In the rows, zero is written as 128.
Facts:
bagras σ: febralo, vakam, gruflu
betal σ: koflir, sudus
bisi σ: batrubok, skugapan, klibak
bobefe σ: moris, dabe
boplis σ: lenel, ropli, nefen, venem, bulen
bragra σ: nosto, moris
bruklen σ: vizu, pibri, flogrem
bupam σ: bretres, breker, sotrogrik
datu σ: venok, lerik, masam
disko σ: nakla, kuplur, grebesun
droras σ: stigre, guflos, sutem
druklu σ: stebrabru, bovi
dutuskul σ: dekom, deklen, grunim
fedodrur σ: ropli, stovel, luvok
flamogri σ: luskal, vefle
flavi σ: masan, zaskiflen, bibras
flezuman σ: klista, bovi
flilo σ: ripi
flizu σ: vakam
floflo σ: tagrok
fluda σ: skugapan, sibrol
fugas σ: zaskiflen
fupi σ: zazan, goskizu, flosite
fusoti σ: vakam, postozal, flosite
gesatrol σ: kloskur, flogrem, bibras
gralek σ: keve, dekom, masam, klotri
grefle σ: treda, lerin
gridos σ: driloman, stebrabru
kesen σ: breker, dakliple, drera, grunim
klalu σ: stezok
koso σ: nogrik, dogen
lestil σ: stoflobres
lidam σ: febralo
lonun σ: flugram, zatak, lerin
lusul σ: mosisun
medor σ: nakla, flugram, luskal, sudus, flogrem
mibaplon σ: famadram, kleres
noden σ: tuvur, pliges, sotrogrik, bulen
pimir σ: brisudam, masan, draru
plubrun σ: stoflobres, stebrabru, kiskas, skirul
plugrum σ: venem, flosite
pudri σ: reni, masam
puska σ: keve
putre σ: fefi
rinebon σ: dekom
rubor σ: sovesti, bovi
sagra σ: lerin
saser σ: mudrur, grunim
sego σ: treplil, zumek, lemul
seklon σ: moris, tagrok, flomom, studris
skenen σ: tonuzur, flogrem
skugrul σ: bretres, skevar
stori σ: stoflobres, pliges
stostem σ: stigre, ragre
tafla σ: nosto, lemul, kleres, ponam, luvok
tistefa σ: flomom
tota σ: batrubok, geflin, stigre
traflam σ: bretres
trobrik σ: stigre, plifo
vedis σ: gife, fefi
vistar σ: stezok, plaklin, deklen
voklon σ: bora, kuplur, skevar, bibras
vuklar σ: lapu, flogrem
vulem σ: driloman, vakis
zelisur σ: purum, vefle
zeplar σ: koflir, skugapan, sketin
ziklum σ: mati, bora, skevar
ziskon σ: bora, nipus
zufle σ: nogrik, zazan, ripi
zuki σ: gruflu, sutem
zunem σ: tonuzur, zefi
zurur σ: dekom, gredrubis
[bagras, betal, bobefe, brisudam, draru, druklu, febralo, flosite, flugram, klalu, klotri, lenel, masam, masan, mibaplon, moris, purum, rubor, sagra, sefi, sibrol, sotrogrik, stoflobres, venem, vizu, zaskiflen, ziskon] χ 940
[batrubok, bisi, bora, bruklen, dakliple, dekom, drera, dutuskul, famadram, flamogri, flavi, flezuman, flomom, fluda, fusoti, gesatrol, gife, gruflu, grunim, kiskas, klista, kloskur, luvok, mati, nefen, pimir, plaklin, plemir, sego, sketin, stebrabru, stovel, studris, sudus, tistefa, treda, vakis, vulem, zefi, ziklum] χ 24
[bibras, boplis, bretres, dabe, datu, disko, dogen, dripes, fedodrur, fefi, flilo, flizu, floflo, flogrem, fupi, goskizu, gralek, gredrubis, gridos, guflos, keve, kleres, koflir, koso, kuplur, lapu, lemul, lerik, lerin, lestil, lidam, luskal, lusul, medor, mudrur, nakla, noden, nosto, plubrun, plugrum, pudri, putre, ragre, reni, ropli, saser, seklon, skevar, sovesti, stezok, stigre, stori, stostem, sutem, tafla, tagrok, tonuzur, tota, treplil, trobrik, tuvur, vedis, vefle, venok, vistar, voklon, zatak, zelisur, zeplar, zufle, zuki, zumek, zunem, zurur] χ 816
[bovi, bulen, bupam, droras, fugas, grefle, kesen, klosta, lonun, pliges, ponam, postozal, ripi, skugrul] χ 783
[bragra, deklen, drizak, geflin, klibak, nipus, nogrik, pibri, plifo, puska, skirul, skugapan, zazan] χ 582
[breker, driloman, gralibros, grebesun, mosisun, rinebon, skenen, traflam, vakam, vuklar] χ 438

Known rows:
treda: [125 153 107  70  86 127 152 105 116 150 121 133 127 109 155 126 140 110
 126 146 109 110 134 138 140 152]
gredrubis: [157 139 109  95  79 126 149 116 133 133 140  90 157 128 159 108 134 120
  94 151 109 150 108 114 121 125]
dakliple: [132 176 102  98  81 120 147 105 121 147 135 122 127 123 166 124 145 109
 122 154 123 127 113 136 143 147]
kesen: [127 112 151 164 158 116 114 142 113 129  85 106 117 134 118 124 137 132
 164 119 106 172  94 130 144 120]
keve: [156 137 108  98  79 124 149 118 132 133 137  91 157 128 159 105 135 119
  95 149 110 152 105 116 122 122]
rubor: [114 174 138 158 218 153 146 156 102 125 113 154 138 132 105 122 147 123
 127 132 131 181 116 140 140  92]
zaskiflen: [151 188 107  98 113 126 136 123 127 127 166 110 108 130 143 125 136 104
 103 159 110 144 143 133 131 125]
fugas: [122 131 153 167 179 125 109 140 116 143  99 107 123 131 113 129 133 131
 165 118 118 164 112 127 137 137]
klista: [127 193 104 101  93 132 151 112 121 143 139 135 140 120 170 124 151 109
 119 154 125 130 114 135 137 145]
nefen: [132 180 105  99  84 125 148 107 122 148 138 124 127 123 167 125 144 109
 119 152 125 124 115 137 139 152]
gruflu: [148 179 111 114  79 137 147 111 126 160 136 120 110 131 164 128 143 100
 107 141 148 119 107 146 130 171]
stovel: [132 179 104  97  85 125 148 107 121 148 136 125 129 123 165 124 144 109
 121 153 126 124 116 135 140 151]
nogrik: [172 172 135  96  98 134 139 128 129 157 161 123 130 119 149 109 157 126
 116 152 109 119 123 125 139 142]
zufle: [135 101 152 148 186 151 146 131 118 155 101 103 137 141 106 122 125 144
 128 119 150 163 103 132 127 140]
deklen: [175 158 124  98  77 118 137 133 128 148 149 115 137 120 147  98 159 118
 113 153  97 133 106 120 152 119]
klosta: [147 174 121 114  87 126 120 128 132 129 138 109 133 117 167 129 144 111
 129 140  94 134 131 125 107 149]
gesatrol: [ 85 175  99 144 195 104 100 113 128 202 130  83 141 151  85 107 121 113
 170 137 167 164 119  98 194 144]
purum: [152 184 109  95 106 130 140 126 123 124 159 118 111 127 144 123 138 100
  96 154 107 140 142 136 128 124]
lonun: [101  65 156  93 177 133 123 140 100 153  54 133 125  98  82 126 124 130
 172  95  78 126 168 134 135 139]

Rows:
No name comes twice in this set of rows, the named rows included.
[126 190  94  96  89 118 136 105 128 159 147 113 135 127 160 118 142 104
 125 156 130 126 122 125 148 152]	kloskur
[109 135 133 149 170 126 138 118 103 159  96 126 120 135 110 124 135 126
 158 128 151 154  96 139 169 137]	pimir
[119 127 139 168 164 126 139 102  80 152 106 132 127 118 108 131 130 115
 155 119 159 143  98 133 164 131]	bisi
[163 152 122 117  93 130 148  93 114 130 171  95 160 112 159 126 126 116
 102 149 128 133 124 112 110 136]	ragre
[151 113 153 148 162 124 131 147 107 161 106 120 131 132  93  97 151 135
 148 125 122 160  87 122 179 105]	puska
[143 122  70 104   4  82 145 134 125 131  79 102 137 137 157  78 157  78
 102 142  91 165  44 122 184  81]	dekom
[157 122 166 229 155 121 106  95  58 120 142 112 134  97 110 147 120  95
 158  99 152 138 108 115 127 128]	droras
[141 167 103  71 111 129 138 125 121 137 151 117 115 119 129 120 132  98
 104 148  98 129 165 129 131 126]	flugram
[119  85 108 153 104  92 139 141 105 145  47 111 126 145 104  89 145 103
 140 118 121 185  37 131 201  77]	dutuskul
[102 149 135 156 182 137 146 127 101 153  92 145 137 129 117 123 144 127
 152 128 150 159  94 141 161 128]	vulem
[127 138 132 143 194 132 127 137 103 145 120 119 109 136  82 119 125 111
 133 124 135 163 131 132 156 109]	betal
[104 163 151 162 226 167 163 149 111 130 107 151 197 129 131 119 149 156
 130 135 139 187  98 122 117 100]	plubrun
[ 87 173 100 145 186 111 103 119 123 204 124  94 148 145  83 100 123 103
 161 128 167 159 119  98 187 141]	bruklen

Now the same elements, written a new way:
Known rows:
stoflobres: [158 126 158 112 104 118 140  69  89 112 142  90 133 165 136 121  88 133
 112 125 104  96 143 188 153  96  73]
lidam: [112 130 121 111 127 136 159 132 140 157 153 124 102 113 106  90 154 123
 123 109 115 129 133  85 123 113 170]
kuplur: [132 171 149 147 101 135  83 185  96 106 124 137  96 144 139  94 145 147
 125 172 136 108 132 141 108 123 127]
skirul: [206 118 139 124  93 136 138 101 110 142 139  99 153 148 118 119  99 137
 136  95 103 130 150 205 152 119  98]
vedis: [126 108 101 127 115 135 131 141 143 148 139 131 133 115 118 133 155 103
 119 136 131 145 148 103 146 125 157]
mudrur: [126 157 140 137 136 126 130 131  95 107 151 102 130 137 155 113 137 110
 154 118 165 161 129 122 140 112 137]
skevar: [137 176 164 141  95 137  89 166  95 103 130 133 100 145 161  88 128 151
 148 173 144 118 127 143 109 103 126]
mati: [124 178 152 132 104 124 117 134 132 124  93 163 114 132 146 138 109 150
 140 174 137 130 114 155  94 126 115]
masan: [124 157 145 142 127 123 116 138 104  97 120 127 124 145 140 116 119 143
 133 170 113  82 112 128 117 127  75]
tafla: [119  62 103 126 132 168 102 142 186 127 156 114 152  71 142 165 132 126
  87 174 125 150 154  85 158 112 183]
tuvur: [144 142 160 122 108 142 129 122 110 123 155  97 104 134 153  98 101 144
 122 144 135 133 151 150 134  83 155]
kleres: [122  88 154 125 157 144  79 167 139  98 158  67 124 107 166 137 101 153
  95 124 130 135 113 140 144 131 139]
luskal: [125 147 124 150 124 117  79 194  95 112 124 116 110 156 113  96 150 135
 115 127 128  99 128 156 117 164 108]
pudri: [113 129  90 139 135 124 148 121 123 128 151 108 153 123 120 132 170  72
 147 103 164 169 141  96 150 127 154]
famadram: [106 105 146 123 153 127 105 128 155 120 126 118 137 107 159 169  76 156
 104 114 128 141 113 159 127 149 114]
sutem: [122 126 169  93 150 133 133 155  99 143 143 131  87 130 127  81 166 120
 108  81 115 112  85 111 123 126 140]
sotrogrik: [140 158 165 127 121 132 156  74 109  98 140 117 122 141 169 106  89 145
 144 175 122 103 132 143 126  72  98]
trobrik: [134 108 131  89 113 151 144 145 133 166 128 168 125 108 118 125 203  84
 110 120 121 133 106  74 144 123 164]
bupam: [154 137 120 131 118 137 159  89 142 116  92 188 123 102 121 146 129 120
 161 194 138 148 162 115 132  42 163]

Rows:
No name comes twice in this set of rows, the named rows included.
[118 176 156 130 148 109 149  98 101 106 117 128 131 145 171 148  92 130
 165 107 177 170 101 163 116 128 105]	grunim
[162 146 119 160 123 131 105 173 119 126 114 135 145 140 112 102 121 157
 153 132 119 106 110 149 104 163  83]	pibri
[147 114 137 117  99 117 115 124  94 131 149  78 126 154 115 112 131 113
  98  91 120 128 156 185 154 127 119]	sovesti
[111  93 114 119 143 131 109 127 176 135 114 131 152  98 144 200 106 130
 108 137 129 160 116 132 137 153 135]	tistefa
[141 148 109 142 102 139 143 110 142 115 114 177 136 112 137 136 141 122
 138 221 120  95 133  84 130  99 110]	ziskon
[139 122 149 104 145 120 134 129 106 122 119 148 133 139 132 136 157 116
 114 120 107  84  80 110 137 133  78]	sibrol
[179 158 144 147 119 154 117 154 124 125 118 144 135 127 144 108 114 160
 174 161 131 116 110 145 100 125 111]	nipus
[112 161 135 127 146 109 148 107 119 117 114 132 131 136 153 154 104 120
 152 100 159 165 106 156 121 142 103]	plaklin
[147  93 124  92 150 136 171 121 151 160  79 200 113  99  91 141 184  96
 129 106 104 130  99  78 133 102 157]	droras
[165  61 109 137 152 171 105 143 183 131 133 119 175  73 153 173 102 141
 128 149 123 145 121 110 148 133 140]	bragra
[167 158 140 144 157 133 154 120 103 115 135 102 159 134 154 112 116 120
 199  85 166 159  97 143 120 126 100]	deklen

The same elements again, as new rows of numbers:
Known rows:
voklon: [135 140 138 127 127 133 113 114 135 133 140 119 156]
ziklum: [136 125 137 127 129 130 107 120 139 136 135 117 154]
nogrik: [129 118 142 125 114 129 154 134 134 147 135 133 111]
flizu: [138 140 144 131 126 128 118 112 131 138 133 115 144]
vakam: [116 125 140 129 123 116 136 131 134 144 139 119 121]
fusoti: [139 124 142 132 128 124 113 118 135 141 128 112 141]
tagrok: [126 143 147 135 121 120 146 142 124 145 117 117 128]
klosta: [127 133 138 128 126 130 127 126 134 132 128 107 145]
tota: [135 140 139 129 131 129 119 110 133 142 138 119 149]
stigre: [119 137 133 126 130 127 148 125 128 138 134 124 140]
pibri: [126 120 133 119 119 135 150 134 138 145 145 139 127]
zefi: [118 122 128 124 133 129 138 132 136 138 134 123 147]
fedodrur: [138 141 148 134 120 125 119 120 129 138 127 112 139]
plugrum: [138 139 145 132 123 127 118 114 130 135 131 114 142]
deklen: [128 122 142 119 102 138 136 155 138 127 137 135 132]
guflos: [119 137 134 127 130 127 149 125 128 138 133 123 140]
goskizu: [121 136 139 129 124 125 148 128 126 134 128 119 133]
gesatrol: [135 125 135 127 131 130 109 118 140 139 136 118 155]
keve: [119 141 140 123 110 136 128 152 131 114 129 121 154]

Rows:
No name comes twice in this set of rows, the named rows included.
[123 124 141 132 124 120 144 142 129 141 117 115 128]	luvok
[135 129 146 129 115 130 118 104 129 112 135 108 136]	lestil
[115 115 140 126 115 128 148 113 128 103 127  99 124]	bovi
[118 107 139 127 117 126 143 119 129 107 128 108 122]	stebrabru
[140 128 148 136 123 120 115 130 132 146 118 110 136]	sego
[134 134 141 128 121 132 110 121 137 127 130 104 154]	bupam
[112 126 134 123 125 121 132 133 138 140 146 124 132]	grebesun
[136 137 145 130 119 130 115 115 131 124 133 112 143]	noden
[145 127 149 122  99 140 104 143 143 128 141 130 142]	puska
[121 120 139 130 124 123 142 136 130 133 122 116 131]	nefen
[128 138 140 128 123 131 128 124 130 129 133 118 142]	dripes
[135 141 137 128 131 131 117 111 134 140 140 120 153]	zeplar
[114 126 140 124 114 122 128 143 136 128 140 119 130]	breker
[134 125 147 129 113 131 119  98 129 104 136 106 132]	gridos
[126 106 144 122 104 132 154 123 132 117 140 125 104]	skirul

